Below are the code and all the weights of a small trained network. Each question names an input and a class and asks about switching units off, where a switched-off unit gives its printed mean instead of its output.

import numpy as np


def w(rows, s, z=0):
    codes = np.array(rows[::2]) - 128.0
    scale = np.full(codes.shape[1], s)
    scale[-1] = z or s
    return codes * scale


def norm(h):
    return h / np.sqrt((h * h).mean(-1, keepdims=True) + 1e-5)


def f(y):
    return np.maximum(y, 0)


def log_softmax(a):
    a = a - a.max(-1, keepdims=True)
    return a - np.log(np.exp(a).sum(-1, keepdims=True))


def net(x, mask):
    res = np.array(x, float).reshape(1, 2) / 4 @ E
    u = 0
    for l in range(2):
        y = f(norm(res) @ A[l][:, :-1].T + A[l][:, -1])
        res = res + np.where(mask[u : u + 5], y, B[l][:, -1]) @ B[l][:, :-1]
        u += 5
    return log_softmax(norm(res)[-1] @ U[:, :-1].T + U[:, -1])


A, B = {}, {}
E = w([
[179,2,211],'x0',
[122,117,203],'x1',
],0.00073)
A[0] = w([
[111,112,124,29],'0.n0',
[65,193,213,242],'0.n1',
[158,55,14,51],'0.n2',
[51,81,250,25],'0.n3',
[68,178,120,2],'0.n4',
],0.0022,0.00047)
B[0] = w([
[176,134,93,128],'0.n0',
[188,114,124,246],'0.n1',
[177,189,3,206],'0.n2',
[111,157,168,238],'0.n3',
[53,176,110,197],'0.n4',
],0.0033,0.0011)
A[1] = w([
[104,126,228,88],'1.n0',
[64,156,121,104],'1.n1',
[56,121,103,136],'1.n2',
[149,79,81,254],'1.n3',
[109,144,254,118],'1.n4',
],0.0059,0.00081)
B[1] = w([
[81,54,2,223],'1.n0',
[45,183,162,188],'1.n1',
[85,137,226,168],'1.n2',
[130,115,219,192],'1.n3',
[92,37,57,252],'1.n4',
],0.0044,0.0027)
U = w([
[170,73,227,72],'0',
[60,14,18,210],'1',
[16,243,141,253],'2',
[215,198,54,35],'3',
],0.011,0.0025)

Each question gives the input, the list of numbers given to net, and the class t.
The units are the neurons (one row each of A and B). Each row of codes is followed by its name. A weight is (code - 128) times the scale printed after its matrix; where a second scale follows, it is the last column's (A, B and U).
mask holds one flag per neuron, layer by layer. A switched-off neuron (its flag False) gives its mean, the last column of its row in B, instead of its output. The means were averaged over made-up inputs and are rounded, as every weight is.
A unit's drop is (log p(t) with every unit on - log p(t) with that unit switched off) / (log p(t) with every unit on - log p(t) with every unit switched off).
The circuit of an input: a set's keep is (log p(t) with only the set's units on - log p(t) with every unit switched off) / (log p(t) with every unit on - log p(t) with every unit switched off). Starting from all 10 units, units are removed one at a time, each time the one whose removal leaves the highest keep (on an exact tie, the one counted first), for as long as the keep stays at least 0.8.
circuit, biggest first: the units of the circuit, biggest drop first
unit that matters most: the unit with the biggest drop
k most important neurons: the k neurons with the biggest drops, biggest first
top k neurons in layer l: the k neurons of layer l with the biggest drops, biggest first
drop when u is switched off: that unit's drop, to one decimal
input [6,-3], class 0: circuit, biggest first => [1.n4, 1.n0]
input [2,-2], class 0: circuit, biggest first => [1.n0, 1.n4, 1.n1]
input [5,-6], class 0: unit that matters most => 1.n3
input [3,-6], class 3: top 4 neurons in layer 1 => [1.n4, 1.n0, 1.n2, 1.n1]
input [0,-6], class 3: circuit, biggest first => [0.n2, 1.n4, 1.n0, 1.n1]
input [-1,-8], class 3: 3 most important neurons => [0.n2, 1.n4, 1.n1]
input [1,-8], class 3: circuit, biggest first => [1.n4, 1.n0, 1.n1]
input [2,-4], class 3: 4 most important neurons => [0.n2, 1.n4, 1.n0, 1.n2]
input [1,-4], class 3: 4 most important neurons => [0.n2, 1.n4, 1.n0, 1.n1]
input [4,-8], class 3: 4 most important neurons => [0.n2, 1.n4, 1.n0, 1.n2]
input [0,-4], class 3: drop when 1.n0 is switched off => 0.4
input [3,-8], class 3: drop when 1.n4 is switched off => 0.5
